Below are the code and all the weights of a small trained network. Each question names an input and a class and asks about switching units off, where a switched-off unit gives its printed mean instead of its output.

import numpy as np


def w(rows, s, z=0):
    codes = np.array(rows[::2]) - 128.0
    scale = np.full(codes.shape[1], s)
    scale[-1] = z or s
    return codes * scale


def f(y):
    return y / 2 * (1 + np.tanh(0.7978845608 * (y + 0.044715 * y**3)))


def log_softmax(a):
    a = a - a.max(-1, keepdims=True)
    return a - np.log(np.exp(a).sum(-1, keepdims=True))


def net(x, mask):
    res = np.array(x, float).reshape(1, 7) / 4 @ E
    y = f(res @ A[0][:, :-1].T + A[0][:, -1])
    res = res + np.where(mask, y, B[0][:, -1]) @ B[0][:, :-1]
    return log_softmax(res[-1] @ U[:, :-1].T + U[:, -1])


A, B = {}, {}
E = w([
[74,38,233,133,58,226],'x0',
[79,167,151,86,192,118],'x1',
[72,125,58,205,196,182],'x2',
[251,55,132,99,196,180],'x3',
[253,136,198,154,201,85],'x4',
[161,54,39,125,100,164],'x5',
[178,35,9,64,180,120],'x6',
],0.0055)
A[0] = w([
[114,132,88,128,145,108,11],'N1',
[205,114,120,100,230,87,188],'N2',
[92,172,180,111,103,78,209],'N3',
[152,158,174,162,148,67,251],'N4',
[187,117,80,127,125,149,111],'N5',
[103,187,125,91,77,53,186],'N6',
[162,57,76,86,97,161,203],'N7',
[102,91,185,160,118,116,95],'N8',
[96,112,81,37,60,91,112],'N9',
[76,198,124,195,138,174,249],'N10',
[181,155,92,188,110,172,252],'N11',
[79,104,149,121,51,124,100],'N12',
[143,91,96,126,87,73,87],'N13',
[164,84,68,132,84,95,221],'N14',
[40,100,72,157,99,144,248],'N15',
[21,147,41,177,125,83,244],'N16',
[161,170,222,199,70,150,227],'N17',
[147,2,145,133,140,180,223],'N18',
[155,106,123,168,215,74,162],'N19',
],0.0084,0.0033)
B[0] = w([
[53,86,197,96,172,153,120],'N1',
[247,194,163,239,248,85,239],'N2',
[130,192,112,63,106,169,220],'N3',
[186,164,99,102,100,117,209],'N4',
[192,76,97,110,196,131,164],'N5',
[82,173,89,61,111,157,210],'N6',
[103,61,33,71,79,170,223],'N7',
[157,147,205,236,88,219,149],'N8',
[36,179,135,65,58,185,189],'N9',
[221,175,93,108,121,39,227],'N10',
[225,115,73,143,125,84,183],'N11',
[133,210,216,145,90,218,187],'N12',
[93,127,104,28,91,166,142],'N13',
[219,112,51,70,97,145,201],'N14',
[171,230,74,175,101,20,240],'N15',
[201,253,71,91,151,73,255],'N16',
[123,142,154,146,38,104,242],'N17',
[136,38,76,87,42,171,224],'N18',
[210,143,114,218,254,80,187],'N19',
],0.0052,0.0064)
U = w([
[134,89,178,172,185,226,117],'0',
[131,110,203,171,2,153,143],'1',
[67,60,138,164,135,84,3],'2',
[119,68,74,55,26,95,253],'3',
[193,206,67,220,204,36,247],'4',
[171,29,80,109,174,139,56],'5',
[66,162,111,21,113,147,22],'6',
],0.0076,0.0033)

Each question gives the input, the list of numbers given to net, and the class t.
The units are the neurons (one row each of A and B). Each row of codes is followed by its name. A weight is (code - 128) times the scale printed after its matrix; where a second scale follows, it is the last column's (A, B and U).
mask holds one flag per neuron, in row order. A switched-off neuron (its flag False) gives its mean, the last column of its row in B, instead of its output. The means were averaged over made-up inputs and are rounded, as every weight is.
A unit's drop is (log p(t) with every unit on - log p(t) with that unit switched off) / (log p(t) with every unit on - log p(t) with every unit switched off).
The circuit of an input: a set's keep is (log p(t) with only the set's units on - log p(t) with every unit switched off) / (log p(t) with every unit on - log p(t) with every unit switched off). Starting from the 12 units with the biggest drops (on a tie, the unit counted first), units are removed one at a time, each time the one whose removal leaves the highest keep (on an exact tie, the one counted first), for as long as the keep stays at least 0.8.
circuit, biggest first: the units of the circuit, biggest drop first
top k neurons: the k neurons with the biggest drops, biggest first
drop when u is switched off: that unit's drop, to one decimal
input [5,7,-7,4,7,-5,-4], class 1: circuit, biggest first => [N17; N16]
input [2,6,-8,-4,5,-4,1], class 6: top 3 neurons => [N3; N6; N15]
input [-8,2,-1,-4,-8,-8,-4], class 6: circuit, biggest first => [N6]
input [3,8,1,-4,7,0,-2], class 1: circuit, biggest first => [N16; N15]
input [1,-8,7,6,-2,4,-8], class 3: top 2 neurons => [N2; N18]
input [-6,-6,-6,7,-4,5,3], class 5: top 2 neurons => [N2; N5]
input [5,7,-8,-3,8,-5,-3], class 1: top 2 neurons => [N17; N8]
input [-1,5,-3,-5,-2,0,5], class 6: top 2 neurons => [N9; N2]
input [-8,4,-5,2,-7,-7,-6], class 6: drop when N2 is switched off => 0.2
input [0,7,-4,5,1,3,7], class 5: drop when N7 is switched off => 0.2
input [-2,-7,-4,-7,4,3,-5], class 1: drop when N17 is switched off => 0.2
